Each row, then one of two labels for whether it has a hidden trait; a new part has new ones
[26 85 -21 140 -75 -10 -46 83 -52 6 15 -96 -1 12 -63 41 -45]	Q858
[20 -63 59 -267 285 -53 -14 -124 72 -152 0 36 86 -144 -143 -47 11]	Q858
[196 8 196 -336 155 -56 -84 -16 -59 -101 296 79 77 -113 -9 147 -82]	Q384
[13 207 164 115 274 121 6 469 -86 -469 607 48 -168 -6 -162 -184 -69]	Q384
[10 -3 -7 9 -75 -9 -18 -25 -5 90 -47 -11 8 8 47 44 -9]	Q858
[168 39 95 -170 7 -89 -132 -27 -81 72 66 -53 113 -95 -17 220 -107]	Q858
[-231 -10 -173 326 -121 107 125 71 80 22 -183 -20 -140 97 8 -264 116]	Q858
[169 130 377 -272 381 122 12 423 -122 -481 783 289 -178 -6 74 -31 -87]	Q384
[377 -42 281 -664 142 -165 -193 -232 -112 68 255 68 226 -184 114 392 -149]	Q858
[-24 39 55 -74 214 41 13 120 21 -266 163 28 -41 -56 -146 -110 0]	Q384
[83 57 -2 83 -82 -27 -60 73 -57 73 43 -73 46 -18 -20 86 -56]	Q858
[-67 125 -147 382 -208 51 -8 227 -45 67 -69 -141 -59 97 -75 -62 -6]	Q858
[88 -2 71 -118 5 -20 -27 -54 -40 33 115 45 8 -16 83 86 -26]	Q858
[116 251 111 198 103 82 -67 478 -143 -275 498 -36 -105 8 -130 -16 -111]	Q384
[340 221 259 -242 382 -125 -294 201 -168 -298 580 -186 207 -320 -452 181 -265]	Q384
[160 204 130 84 48 25 -94 347 -150 -152 390 -53 -33 -18 -84 60 -129]	Q384
[-102 -18 -50 76 22 28 53 -25 68 -48 -90 -6 -36 13 -60 -91 46]	Q858
[81 42 57 -61 -101 -3 -40 54 -63 51 218 18 -13 26 141 92 -32]	Q384
[325 312 255 13 157 -5 -217 512 -240 -225 692 -67 11 -115 -186 179 -232]	Q384
[360 -5 217 -476 97 -168 -212 -197 -108 70 185 -1 229 -188 20 360 -154]	Q858
[25 74 100 53 142 66 17 289 -59 -197 111 32 -90 -4 -58 -70 -35]	Q384
[165 12 144 -224 70 -33 -74 37 -91 -40 162 76 28 -45 81 156 -71]	Q384
[283 177 343 -304 318 4 -156 313 -183 -342 743 36 36 -166 -153 152 -210]	Q384
[-37 85 -60 230 -129 25 -10 111 -33 29 -26 -96 -28 31 -55 -27 -11]	Q858
[100 -74 84 -274 189 -54 -39 -118 35 -63 53 85 94 -110 -28 107 -18]	Q858
[338 208 318 -252 237 -31 -171 298 -194 -294 779 37 43 -169 -105 200 -227]	Q384
[305 47 501 -646 447 47 -28 186 -117 -408 814 412 -73 -75 212 135 -108]	Q384
[403 269 439 -255 272 30 -173 515 -276 -377 999 126 -50 -97 14 237 -239]	Q384
[117 45 23 -57 -23 -77 -96 -16 -57 65 78 -74 91 -85 -56 134 -87]	Q858
[-12 186 161 56 309 133 38 436 -67 -382 577 114 -175 -3 -157 -206 -32]	Q384
[32 74 -27 127 -78 55 -3 165 -63 -33 133 16 -73 61 50 -31 -31]	Q384
[-99 32 -83 232 -146 46 47 117 1 92 -98 -34 -87 92 43 -70 43]	Q858
[326 249 245 -127 305 -60 -251 361 -203 -297 650 -123 102 -208 -308 165 -245]	Q384
[20 2 -23 -2 -85 -10 -18 -24 -16 53 -57 -17 19 -9 24 35 -8]	Q858
[166 16 81 -129 -42 -54 -72 -85 -61 77 57 -5 64 -27 78 167 -42]	Q858
[-1 -6 252 -217 318 199 185 261 -10 -417 557 418 -273 125 266 -166 80]	Q384
[30 57 259 -267 447 108 75 249 -16 -503 550 250 -133 -64 -64 -166 -10]	Q384
[85 103 239 -140 233 121 35 321 -87 -336 572 228 -166 34 112 -58 -35]	Q384
[312 196 382 -329 455 9 -152 399 -164 -507 869 85 19 -196 -204 87 -188]	Q384
[247 94 385 -356 238 96 11 325 -142 -344 780 369 -159 15 240 114 -77]	Q384
[189 142 200 -222 284 3 -92 230 -119 -275 528 68 -1 -106 -108 61 -120]	Q384
[115 407 164 439 65 152 -96 834 -250 -387 788 -70 -223 52 -165 -74 -162]	Q384
[133 28 58 -94 -18 -75 -109 -27 -92 92 65 -55 96 -63 -10 169 -92]	Q858
[112 160 255 -90 396 72 -35 403 -84 -487 640 67 -84 -96 -216 -120 -104]	Q384
[183 224 252 -68 318 68 -74 463 -146 -419 731 59 -100 -82 -187 -28 -139]	Q384
[258 263 336 -116 435 49 -127 498 -215 -460 856 42 -55 -126 -170 61 -196]	Q384
[2 301 -82 556 32 -1 -147 475 -110 -176 227 -367 4 -97 -523 -101 -141]	Q384
[-92 28 -92 223 -102 39 21 69 -6 65 -71 -56 -48 65 -14 -52 11]	Q858
[74 221 244 -48 448 120 -14 577 -110 -572 758 99 -147 -68 -239 -180 -103]	Q384
[121 -80 75 -374 118 -60 -44 -165 18 -28 77 71 89 -80 16 108 -24]	Q858
[-35 -29 -41 -16 68 -6 27 -64 43 -32 -156 -10 11 -20 -72 -53 25]	Q858
[241 117 86 16 -178 -75 -176 176 -156 153 159 -109 99 -38 34 283 -147]	Q858
[66 30 52 -2 -586 35 -7 81 -34 -3 100 35 -36 35 100 56 -17]	Q384
[160 130 69 3 -92 -49 -120 73 -120 128 70 -91 71 -23 -1 208 -109]	Q858

New part:
[23 -5 6 -17 -60 6 29 19 -83 23 -6 -2 38 -43 -38 6 28 83 -146 -8 8 19 -26 -42]	W
[100 -17 6 -96 -27 -3 -24 223 -236 55 68 -20 24 18 12 30 -32 122 -15 -14 62 54 -66 142]	W
[156 11 35 3 -316 85 -64 -144 -9 28 9 -236 14 -22 22 -354 -219 246 227 -127 20 18 -246 171]	C
[-8 -29 14 5 -116 -31 -56 92 -223 131 -2 35 -8 -131 23 59 114 -13 -114 -26 3 4 -66 81]	W
[-55 -20 1 -2 -152 -6 -133 241 103 46 15 -6 2 71 38 219 3 10 -84 10 -6 49 -148 -255]	C
[143 -21 99 36 -389 118 -210 -40 163 33 112 -204 328 33 88 -26 4 188 182 -24 -63 52 -361 167]	C
[81 -143 22 -12 -72 -1 71 -40 -95 32 -17 -67 16 -21 -44 -120 -69 82 64 -61 14 7 3 56]	W
[-257 -21 31 -5 -57 -180 45 44 -310 -80 -76 -67 70 -32 -20 -525 537 157 143 -148 21 -8 24 32]	C
[42 -76 8 -15 -44 -67 32 156 -245 225 106 -55 135 -16 54 214 183 82 -181 -14 -172 14 96 147]	C
[12 -15 49 16 -194 -12 -119 -43 157 9 110 -97 161 -13 80 -86 -3 74 80 -60 -21 39 1 81]	C
[-48 37 12 -15 -27 -6 33 78 77 26 -2 -26 28 -19 -45 -52 8 79 49 -20 6 7 -5 26]	W
[13 -69 -16 -33 -63 17 21 8 -27 27 -9 44 -9 -9 8 130 28 2 -85 4 43 16 -28 24]	W
[318 37 24 34 -43 7 -504 -31 534 28 270 -46 698 -68 334 -734 -601 323 512 -18 -64 86 30 15]	C
[17 -8 1 15 -20 -16 4 -2 -169 3 -9 -11 23 4 4 -87 18 27 10 0 -5 -9 26 20]	W
[-305 -464 -96 -2 -54 -263 263 34 -369 -94 3 -68 16 338 -10 -701 -7 93 229 -208 -12 5 213 171]	C
[7 -57 4 2 -37 13 1 -26 -22 -51 7 -45 8 -55 12 -57 -13 18 -6 -4 -10 8 9 21]	C
[170 -34 96 -30 -130 23 -6 -165 -251 63 96 -207 -9 -96 -34 -232 -178 324 44 -73 12 40 -169 180]	C
[88 -8 18 -3 -55 23 68 -70 -41 21 21 -58 25 -29 -31 -94 70 86 50 -38 13 21 -50 58]	W
[24 -10 -14 -74 -81 -26 29 25 -37 37 12 76 20 -50 2 -66 24 63 -20 -20 -11 30 -81 -42]	W
[-387 114 -132 -146 22 2 34 4 223 137 -81 11 25 -116 28 0 -16 175 340 -1 -16 -2 -7 -12]	C
[-248 -13 17 -90 -15 -17 38 -46 0 108 -42 -36 -150 -104 -117 -114 11 208 80 -15 4 25 -114 45]	C
[-168 125 -39 -3 -34 35 78 429 21 89 11 -50 -108 -77 -73 -88 -1 138 206 -35 24 28 -79 7]	C
[-205 -9 -42 -29 -71 -126 256 -36 -254 -55 -51 -37 30 213 5 -393 349 144 14 -137 -7 3 112 48]	C
[47 -555 -116 2 -45 -316 19 84 -82 -135 -133 -50 -11 -31 31 -842 943 215 226 -29 25 -45 33 187]	C
[89 -85 47 -9 -32 -1 52 -161 516 172 -43 -139 71 282 -49 31 -509 109 35 -57 3 96 -67 -65]	C
[-23 23 3 -25 -49 67 142 114 -1 39 14 -24 -28 -111 -46 -11 -21 17 4 -31 3 15 0 -17]	W
[-99 -96 15 -8 -32 8 40 -2 -114 8 -16 -33 28 98 13 -180 146 61 144 -62 1 -3 47 68]	W
[-41 -105 13 6 -85 -25 108 -31 -116 -4 -5 -70 53 -83 -55 -84 -5 91 45 -78 22 -3 47 50]	W
[-406 160 -118 1 0 17 88 -9 180 12 -84 -22 7 -182 -142 -131 6 291 357 -32 -11 61 -198 -85]	C
[-72 -6 -10 -3 -41 -19 68 -32 -113 2 -23 -50 1 32 -18 -174 71 64 30 -41 -1 -1 41 50]	W
[11 -14 -13 -3 -103 -9 -19 89 -99 51 34 64 20 -42 -44 46 -55 69 -116 -25 7 35 -78 -88]	W
[-63 -90 -18 -7 -51 -52 -30 -10 -101 4 -6 -18 -5 49 -13 40 117 70 -7 -61 -10 5 46 14]	W
[18 3 -20 -18 51 16 -40 61 63 -22 3 23 -24 28 56 38 25 -65 -81 6 5 10 -25 -18]	W
[29 7 36 -7 -94 5 1 -62 -39 -16 33 -55 61 1 17 -119 12 20 101 -22 -6 9 -47 48]	W
[171 -999 58 -6 18 -58 -4 -371 999 17 -130 -317 3 999 -623 490 3 83 -999 -79 -654 8 -258 -330]	C
[168 31 -34 -187 -38 -17 64 476 -405 -36 -3 -198 16 -24 34 -13 -180 270 -91 -34 -22 120 -113 255]	C
[80 -10 23 8 -200 17 65 -71 -52 40 83 -111 138 -2 23 -56 -28 95 117 -91 -19 10 -174 98]	C
[38 -46 26 -1 -50 16 27 -81 -253 38 -6 -46 43 -43 -35 -82 -69 70 -9 -22 19 11 -37 54]	W
[51 -2 58 -5 -131 -24 65 -65 -311 161 3 -45 86 -137 -54 -108 103 93 -44 -51 -93 -43 6 115]	W
[18 -40 20 -45 -50 10 33 65 -90 21 15 -44 13 -4 -17 -67 -23 105 0 -29 28 11 -4 72]	W
[17 -8 -3 -33 -47 6 19 201 103 20 -34 -25 6 -15 -49 -37 2 92 4 -16 -39 9 38 5]	W
[-280 16 -70 1 -145 -230 245 54 -51 -99 -86 -72 58 -18 -14 -99 -5 81 169 -195 17 -55 162 148]	C
[154 -26 25 -179 -105 5 -42 437 -449 -29 110 -55 21 -48 -62 -83 -154 74 33 -39 2 8 3 262]	C

New part:
[103 259 131 -69 118 -113 -340 -18 338 152 -117 -29 19 192 492 -15 101 -560 316 -20 -217 840 126 -328 -131 -15 355 -189 13 -71 -202 -117 4 -48 -261 -158 241 -118 -192 50 102 313 23 -173 14 95 42 -109 -144 88 -303 -131 77 -80 205 31 -80 -12 -298 -70 92 100 -45 -88 -273 -231 -30 161 39 -368 -201 -808 42 471 -13 -498 85 -98 52 -31 -68 10 -333 54 -165 -232 21 24 208 3 124 184 -32 128]	Q799
[39 216 -80 -139 -146 262 -258 -16 124 -87 -106 325 -86 8 -205 -71 -318 20 149 -25 295 67 205 -105 293 53 -378 145 -41 -11 304 24 -46 156 89 -124 302 -80 -102 -89 -5 78 -61 -67 99 -22 20 -188 -140 -258 108 -71 17 164 324 11 99 371 147 -191 0 -38 183 260 -434 -57 -37 -278 106 146 -732 -324 294 -11 -231 -19 193 54 -171 42 270 65 104 -15 -40 11 196 159 -77 221 -60 112 130 -108]	Q799
[-255 12 -39 -78 55 -43 659 47 -204 -130 66 -569 208 201 113 -73 561 907 -420 39 -453 -276 -357 162 -139 -48 352 -385 173 -13 -340 44 445 -68 406 -95 -156 -43 -156 15 -35 -80 68 98 -76 72 95 117 101 121 -126 11 -170 -105 -365 -42 -64 -540 -11 47 112 23 -121 -133 491 19 102 188 -119 -359 604 -213 -165 -163 153 269 -38 59 65 -17 -191 -97 106 42 150 174 -162 -130 -40 -184 -84 142 -113 176]	Q186
[98 156 -11 -103 -149 267 -307 -51 178 -24 -144 262 -83 33 13 -82 -396 91 160 -30 262 240 149 -180 234 52 -263 97 -17 -19 310 9 -90 136 67 -183 297 -124 -137 -84 11 99 -59 -125 141 11 11 -224 -201 -197 78 -90 45 119 275 5 64 334 107 -203 27 0 186 216 -364 -90 -19 -153 82 68 -655 -643 355 56 -246 -15 222 16 -119 72 306 74 80 8 -41 29 198 193 -45 188 -20 173 127 -23]	Q799
[320 232 46 45 87 -263 260 81 -294 123 -59 -286 -18 22 -518 -87 249 -590 36 62 -128 -145 455 219 211 -48 -237 262 -210 -41 -311 -100 -487 -256 -153 297 -267 141 175 -16 108 40 185 -113 -140 -1 99 75 318 195 -93 33 -49 216 -16 2 105 -291 2 -129 105 70 -137 -228 -111 -91 -116 148 26 77 260 597 -527 -78 -227 309 -30 -104 -179 -212 -157 -8 -455 -62 -221 -190 -157 -180 184 -141 -44 -64 -81 -185]	Q186
[155 101 149 -17 78 25 -345 -46 295 96 -89 299 -114 68 474 38 -332 -599 90 -54 -53 775 145 -288 -8 71 34 -161 -53 -15 10 -57 53 45 -314 -145 434 21 -153 41 91 245 -4 -133 80 108 -34 -118 -43 -114 -252 -247 130 40 217 32 -219 159 -311 -50 66 2 29 -54 -544 -218 -78 -35 73 -93 -238 -714 50 441 -107 -493 107 -82 337 67 79 91 -107 -19 -121 -249 167 79 162 94 114 173 -1 39]	Q799
[171 -23 -104 -183 -85 87 225 39 51 -237 -145 -65 114 1 -560 -101 -207 134 65 22 363 -435 456 80 227 7 -182 94 44 -76 138 16 -189 59 645 -137 -105 6 20 -112 -55 -2 -24 -62 138 -33 159 -17 -113 -124 132 -112 -96 202 64 -1 -145 19 229 -163 86 82 129 189 216 -175 -7 -209 12 221 -124 295 68 -95 -375 235 193 -79 -465 -43 215 -15 123 -18 -43 81 81 43 -109 21 -68 12 46 -15]	Q186
[108 21 -118 -175 -135 138 170 102 -38 -246 -46 -56 73 -68 -766 -110 -266 199 -66 51 254 -448 322 172 195 -13 -286 211 28 -44 273 41 -64 51 609 -90 -231 -38 98 -117 -126 -88 -20 20 136 -92 110 -6 -74 -120 301 -38 -128 224 22 0 8 60 346 -204 37 80 113 245 269 -136 -2 -240 -9 292 -90 457 105 -220 -303 327 94 15 -521 -56 226 -20 165 -40 -18 140 30 32 -113 52 -111 -51 50 -69]	Q186
[331 98 170 109 60 -188 -283 27 49 355 -117 110 -118 5 135 87 -79 -999 421 -3 186 727 606 -158 116 -6 19 270 -256 -60 -74 -178 -453 -158 -494 116 135 15 32 -17 133 218 55 -227 38 62 63 -106 39 169 -152 -91 35 -10 196 34 35 179 -181 36 73 14 -74 -95 -484 -164 -123 72 140 4 -375 -87 -124 348 -204 -54 7 -120 -156 -217 -172 61 -521 24 -306 -402 109 96 240 8 147 65 -40 -81]	Q799
[-105 97 -172 -258 -335 524 -53 -92 49 -163 -87 183 -42 106 -177 -349 -341 999 219 -65 214 -86 -45 -206 -56 13 -104 46 104 -18 547 140 271 184 506 -219 179 -374 -269 -111 -161 91 -140 126 269 0 39 -175 -332 -270 566 3 -129 -11 242 -82 204 386 241 -96 -48 72 167 378 48 2 62 -322 118 94 -653 -835 576 -92 -88 315 90 225 -368 -41 468 -19 279 140 97 463 149 266 -362 287 -136 455 153 238]	Q799
[212 -24 108 -79 -26 -45 25 68 123 72 -217 -119 73 98 -33 21 -166 -406 307 6 226 499 495 -183 203 -28 239 142 -50 -82 -8 -141 -515 -37 174 -166 71 -74 -41 -71 58 176 -17 -204 131 45 198 -133 -138 71 -84 -153 -35 6 160 26 -51 157 -63 -61 138 21 65 163 -119 -107 -12 -5 92 -90 -552 -119 106 217 -306 -39 160 -119 -365 -125 -118 -1 -215 75 -193 -164 141 73 66 62 70 172 17 -134]	Q799
[-252 -293 -128 -192 -148 347 537 110 -137 -363 -2 -16 206 -70 -568 20 -212 999 -399 -3 321 -999 -115 191 302 25 -268 -69 168 11 281 139 -6 244 999 -348 -135 21 135 -155 -172 -177 -110 164 84 -111 86 37 -75 -335 242 -178 -126 170 -164 -26 -247 -19 442 -32 37 -121 106 396 504 95 156 -389 -66 164 203 472 383 -343 -219 322 197 92 -264 234 205 -50 591 11 221 308 179 83 -318 10 -180 8 88 33]	Q186
[-111 321 90 -81 23 19 -232 -279 94 261 31 -8 -59 223 732 -205 107 211 260 -18 -424 942 -158 -236 -337 28 301 -69 -11 -11 -100 -2 400 -50 -499 -2 200 -246 -329 93 24 137 34 -11 76 171 -85 -82 -122 184 -1 167 -14 -182 108 -42 324 12 -235 -20 -23 139 -2 -140 -491 -49 -14 189 -25 -406 -235 -999 95 83 376 -145 -119 122 339 -30 12 63 -211 1 43 22 -88 102 95 62 35 261 -56 287]	Q799
[-56 183 -88 -155 103 -133 439 121 -150 -123 -91 -629 300 156 -72 73 559 514 -191 89 -542 -47 38 177 -79 -85 401 -219 145 -93 -612 -50 -269 -192 593 -109 -455 -51 105 20 40 -194 114 10 -153 -6 261 106 56 300 -260 34 -88 43 -167 -9 38 -496 -72 -252 173 157 -138 -206 430 -136 89 282 -180 -328 447 -41 -295 -220 -2 143 54 -154 -389 -64 -234 -147 -236 21 -62 -61 -232 -236 84 -277 -106 -172 -103 -50]	Q186
